Here is a tiny trained network, its code and every weight. The questions are about switching its units off for an input and a class, where a switched-off unit gives its printed mean instead of its output.

import numpy as np


def w(rows, s, z=0):
    codes = np.array(rows[::2]) - 128.0
    scale = np.full(codes.shape[1], s)
    scale[-1] = z or s
    return codes * scale


def f(y):
    return y / 2 * (1 + np.tanh(0.7978845608 * (y + 0.044715 * y**3)))


def log_softmax(a):
    a = a - a.max(-1, keepdims=True)
    return a - np.log(np.exp(a).sum(-1, keepdims=True))


def net(x, mask):
    res = np.array(x, float).reshape(1, 8) / 4 @ E
    y = f(res @ A[0][:, :-1].T + A[0][:, -1])
    res = res + np.where(mask, y, B[0][:, -1]) @ B[0][:, :-1]
    return log_softmax(res[-1] @ U[:, :-1].T + U[:, -1])


A, B = {}, {}
E = w([
[123,59,220,76,143,107,124,35,170],'x0',
[126,175,1,145,190,179,134,163,188],'x1',
[88,104,139,23,122,65,150,197,143],'x2',
[234,108,149,148,199,170,139,187,121],'x3',
[104,28,146,161,192,34,133,92,166],'x4',
[157,122,74,100,186,195,107,74,204],'x5',
[117,9,38,178,116,145,9,111,79],'x6',
[43,62,181,108,45,162,149,130,159],'x7',
],0.0079)
A[0] = w([
[244,83,166,220,143,116,76,100,13,187],'neuron 1',
[90,57,186,18,63,87,97,159,90,150],'neuron 2',
[136,94,152,254,64,164,121,201,79,88],'neuron 3',
[126,25,116,102,191,143,125,152,177,254],'neuron 4',
[70,77,112,155,44,182,88,80,151,185],'neuron 5',
[107,32,200,119,157,81,137,100,150,132],'neuron 6',
],0.0077,0.0058)
B[0] = w([
[144,161,187,186,157,141,91,123,196,254],'neuron 1',
[97,136,98,41,83,70,130,131,40,244],'neuron 2',
[72,177,137,153,78,1,118,142,81,192],'neuron 3',
[157,121,181,150,160,78,81,84,170,228],'neuron 4',
[126,107,166,93,99,118,116,42,232,223],'neuron 5',
[188,125,58,66,190,125,147,149,144,219],'neuron 6',
],0.01,0.0088)
U = w([
[157,146,189,152,182,142,116,85,213,255],'0',
[100,153,75,217,163,86,64,146,100,96],'1',
[152,194,112,71,150,126,187,199,95,180],'2',
[106,45,130,161,142,200,159,131,48,45],'3',
[158,175,2,111,151,254,101,168,103,32],'4',
[70,52,139,74,86,99,114,84,89,77],'5',
[74,193,207,126,68,111,149,109,103,98],'6',
[98,71,89,173,177,141,188,118,132,35],'7',
],0.0093,0.0071)

Each question gives the input, the list of numbers given to net, and the class t.
The units are the neurons (one row each of A and B). Each row of codes is followed by its name. A weight is (code - 128) times the scale printed after its matrix; where a second scale follows, it is the last column's (A, B and U).
mask holds one flag per neuron, in row order. A switched-off neuron (its flag False) gives its mean, the last column of its row in B, instead of its output. The means were averaged over made-up inputs and are rounded, as every weight is.
A unit's drop is (log p(t) with every unit on - log p(t) with that unit switched off) / (log p(t) with every unit on - log p(t) with every unit switched off).
The circuit of an input: a set's keep is (log p(t) with only the set's units on - log p(t) with every unit switched off) / (log p(t) with every unit on - log p(t) with every unit switched off). Starting from all 6 units, units are removed one at a time, each time the one whose removal leaves the highest keep (on an exact tie, the one counted first), for as long as the keep stays at least 0.8.
circuit, biggest first: the units of the circuit, biggest drop first
unit that matters most: the unit with the biggest drop
top k neurons: the k neurons with the biggest drops, biggest first
drop when u is switched off: that unit's drop, to one decimal
input [-7,2,7,-5,-8,8,1,8], class 5: unit that matters most => neuron 5
input [-7,-5,-8,3,-3,-8,5,4], class 6: circuit, biggest first => (neuron 3; neuron 5)
input [6,-8,7,6,-6,-5,5,-5], class 2: circuit, biggest first => (neuron 2; neuron 6; neuron 5; neuron 1)
input [0,-8,6,7,2,0,1,-2], class 2: top 2 neurons => (neuron 2; neuron 6)
input [-4,-7,8,0,0,-8,-2,-1], class 2: top 2 neurons => (neuron 5; neuron 4)
input [1,7,6,-5,-8,2,0,8], class 5: top 2 neurons => (neuron 1; neuron 5)
input [-7,0,-1,-3,-1,3,-1,-1], class 4: circuit, biggest first => (neuron 4; neuron 3)
input [-7,4,-8,-5,-3,6,1,7], class 0: top 2 neurons => (neuron 5; neuron 2)
input [-1,-3,5,-8,-8,7,-3,6], class 5: circuit, biggest first => (neuron 2; neuron 1)
input [-7,2,3,4,-2,-1,3,3], class 1: top 2 neurons => (neuron 3; neuron 2)
input [-4,8,-4,-7,4,-4,3,6], class 5: top 4 neurons => (neuron 1; neuron 5; neuron 3; neuron 4)
input [-1,-3,-8,4,5,-6,8,-6], class 0: top 2 neurons => (neuron 1; neuron 2)
input [-5,-6,-4,-2,-4,6,7,-1], class 0: top 2 neurons => (neuron 5; neuron 1)
input [5,-3,-6,-7,4,-6,-6,-1], class 2: unit that matters most => neuron 6
input [-7,4,4,3,-3,5,-4,-5], class 4: top 2 neurons => (neuron 3; neuron 2)
input [7,-7,-3,-4,-3,7,-2,0], class 5: top 2 neurons => (neuron 1; neuron 2)
input [5,-2,2,-1,7,4,6,1], class 0: top 2 neurons => (neuron 4; neuron 6)
input [8,7,-6,-4,-4,-7,8,-3], class 0: drop when neuron 5 is switched off => 0.3
input [-5,8,1,7,4,5,4,-5], class 0: drop when neuron 2 is switched off => 0.1
input [-8,7,-7,7,-3,-2,1,7], class 1: unit that matters most => neuron 3
input [-1,4,-3,5,-8,2,7,0], class 1: drop when neuron 6 is switched off => 0.1
input [4,-7,1,0,-7,-8,2,6], class 5: drop when neuron 2 is switched off => 1.0
